Below are the code and all the weights of a small trained network. Each question names an input and a class and asks about switching units off, where a switched-off unit gives its printed mean instead of its output.

import numpy as np


def w(rows, s, z=0):
    codes = np.array(rows[::2]) - 128.0
    scale = np.full(codes.shape[1], s)
    scale[-1] = z or s
    return codes * scale


def norm(h):
    return h / np.sqrt((h * h).mean(-1, keepdims=True) + 1e-5)


def f(y):
    return y / 2 * (1 + np.tanh(0.7978845608 * (y + 0.044715 * y**3)))


def log_softmax(a):
    a = a - a.max(-1, keepdims=True)
    return a - np.log(np.exp(a).sum(-1, keepdims=True))


def net(x, mask):
    res = np.array(x, float).reshape(1, 4) / 4 @ E
    u = 0
    for l in range(4):
        y = f(norm(res) @ A[l][:, :-1].T + A[l][:, -1])
        res = res + np.where(mask[u : u + 7], y, B[l][:, -1]) @ B[l][:, :-1]
        u += 7
    return log_softmax(norm(res)[-1] @ U[:, :-1].T + U[:, -1])


A, B = {}, {}
E = w([
[88,62,78],'x0',
[133,138,109],'x1',
[124,126,130],'x2',
[2,218,145],'x3',
],0.0097)
A[0] = w([
[42,247,72,168],'L0N1',
[215,102,239,113],'L0N2',
[115,101,72,6],'L0N3',
[165,204,100,59],'L0N4',
[111,191,52,50],'L0N5',
[17,1,68,156],'L0N6',
[114,25,238,145],'L0N7',
],0.0069,0.0018)
B[0] = w([
[143,16,244,255],'L0N1',
[78,92,109,185],'L0N2',
[138,166,124,122],'L0N3',
[78,85,100,133],'L0N4',
[121,97,186,135],'L0N5',
[196,229,2,242],'L0N6',
[130,121,144,148],'L0N7',
],0.008,0.0042)
A[1] = w([
[95,135,160,42],'L1N1',
[158,184,175,108],'L1N2',
[215,177,247,105],'L1N3',
[143,157,176,188],'L1N4',
[155,224,65,116],'L1N5',
[22,163,237,160],'L1N6',
[86,67,164,2],'L1N7',
],0.013,0.0049)
B[1] = w([
[81,169,126,132],'L1N1',
[15,164,17,140],'L1N2',
[189,220,36,189],'L1N3',
[123,58,51,159],'L1N4',
[143,86,175,159],'L1N5',
[121,1,124,244],'L1N6',
[116,161,131,137],'L1N7',
],0.0077,0.011)
A[2] = w([
[120,40,71,136],'L2N1',
[69,85,14,56],'L2N2',
[65,114,204,160],'L2N3',
[131,134,71,223],'L2N4',
[165,145,105,5],'L2N5',
[221,107,104,61],'L2N6',
[144,94,249,238],'L2N7',
],0.011,0.0017)
B[2] = w([
[137,168,101,255],'L2N1',
[178,254,141,216],'L2N2',
[95,86,54,155],'L2N3',
[27,176,49,177],'L2N4',
[104,124,200,140],'L2N5',
[128,35,101,215],'L2N6',
[111,180,58,159],'L2N7',
],0.0083,0.0076)
A[3] = w([
[251,89,218,155],'L3N1',
[37,171,158,217],'L3N2',
[144,89,48,252],'L3N3',
[102,82,81,172],'L3N4',
[41,131,189,174],'L3N5',
[62,133,204,185],'L3N6',
[129,74,173,142],'L3N7',
],0.014,0.0041)
B[3] = w([
[25,100,86,147],'L3N1',
[234,79,19,144],'L3N2',
[38,175,211,253],'L3N3',
[95,181,142,193],'L3N4',
[183,41,62,137],'L3N5',
[152,26,92,131],'L3N6',
[2,246,116,135],'L3N7',
],0.0068,0.015)
U = w([
[127,2,89,199],'0',
[82,146,107,200],'1',
[171,181,57,166],'2',
[84,140,118,175],'3',
[125,152,190,62],'4',
[213,92,192,2],'5',
[224,97,199,8],'6',
[189,85,238,13],'7',
],0.017,0.0073)

Each question gives the input, the list of numbers given to net, and the class t.
The units are the neurons (one row each of A and B). Each row of codes is followed by its name. A weight is (code - 128) times the scale printed after its matrix; where a second scale follows, it is the last column's (A, B and U).
mask holds one flag per neuron, layer by layer. A switched-off neuron (its flag False) gives its mean, the last column of its row in B, instead of its output. The means were averaged over made-up inputs and are rounded, as every weight is.
A unit's drop is (log p(t) with every unit on - log p(t) with that unit switched off) / (log p(t) with every unit on - log p(t) with every unit switched off).
The circuit of an input: a set's keep is (log p(t) with only the set's units on - log p(t) with every unit switched off) / (log p(t) with every unit on - log p(t) with every unit switched off). Starting from the 12 units with the biggest drops (on a tie, the unit counted first), units are removed one at a time, each time the one whose removal leaves the highest keep (on an exact tie, the one counted first), for as long as the keep stays at least 0.8.
units of the circuit, in order: the units of the circuit, biggest drop first
most important unit: the unit with the biggest drop
top k neurons: the k neurons with the biggest drops, biggest first
top k neurons in layer l: the k neurons of layer l with the biggest drops, biggest first
drop when u is switched off: that unit's drop, to one decimal
input [-8,5,-6,-8], class 0: units of the circuit, in order -> (L3N1)
input [8,-8,-2,7], class 2: units of the circuit, in order -> (L0N6; L2N2)
input [1,-6,8,-7], class 1: units of the circuit, in order -> (L3N1; L1N6; L0N1)
input [5,1,-7,-5], class 1: units of the circuit, in order -> (L1N6; L3N3)
input [5,8,-4,-3], class 3: units of the circuit, in order -> (L3N3; L1N6)
input [8,-7,8,-6], class 1: units of the circuit, in order -> (L1N6; L0N1; L3N3)
input [-8,4,-2,7], class 2: top 2 neurons -> (L1N3; L1N2)
input [5,0,-6,-3], class 1: units of the circuit, in order -> (L3N3; L1N6)
input [-6,4,2,-7], class 0: top 2 neurons -> (L2N2; L3N1)
input [-7,2,-3,5], class 2: units of the circuit, in order -> (L3N3; L3N2)
input [4,-7,-2,-6], class 3: units of the circuit, in order -> (L1N6; L3N3; L0N1)
input [-6,0,-6,-7], class 0: top 2 neurons -> (L2N2; L3N1)
input [-1,8,5,-6], class 3: top 2 neurons in layer 3 -> (L3N1; L3N7)
input [-6,-4,-1,5], class 2: top 4 neurons -> (L1N3; L1N2; L2N6; L2N2)
input [-4,-3,8,-5], class 1: most important unit -> L1N6
input [-5,8,8,-5], class 1: top 2 neurons in layer 2 -> (L2N2; L2N4)
input [-7,-3,-6,5], class 2: top 2 neurons in layer 1 -> (L1N3; L1N2)
input [4,4,6,-3], class 1: top 2 neurons in layer 1 -> (L1N3; L1N6)
input [-1,-3,-3,5], class 0: top 2 neurons -> (L0N6; L3N5)
input [5,-3,4,2], class 2: units of the circuit, in order -> (L2N2)
input [7,-6,5,5], class 2: top 4 neurons -> (L0N6; L2N2; L3N3; L3N2)
input [-8,-2,-4,-6], class 2: top 3 neurons -> (L1N3; L0N1; L1N6)
input [-6,2,-3,-6], class 0: top 3 neurons in layer 0 -> (L0N2; L0N3; L0N4)
input [5,-5,4,3], class 2: top 2 neurons -> (L0N6; L1N6)
input [0,-1,8,-7], class 1: top 4 neurons in layer 1 -> (L1N6; L1N3; L1N4; L1N5)
input [-7,0,3,-8], class 0: top 2 neurons in layer 0 -> (L0N2; L0N6)
input [-7,-7,8,-5], class 1: top 2 neurons in layer 0 -> (L0N2; L0N6)
input [-6,-3,-1,3], class 2: most important unit -> L1N3
input [-1,-1,1,1], class 4: top 2 neurons in layer 0 -> (L0N6; L0N2)
input [6,-8,-3,-6], class 3: drop when L0N4 is switched off -> -0.1
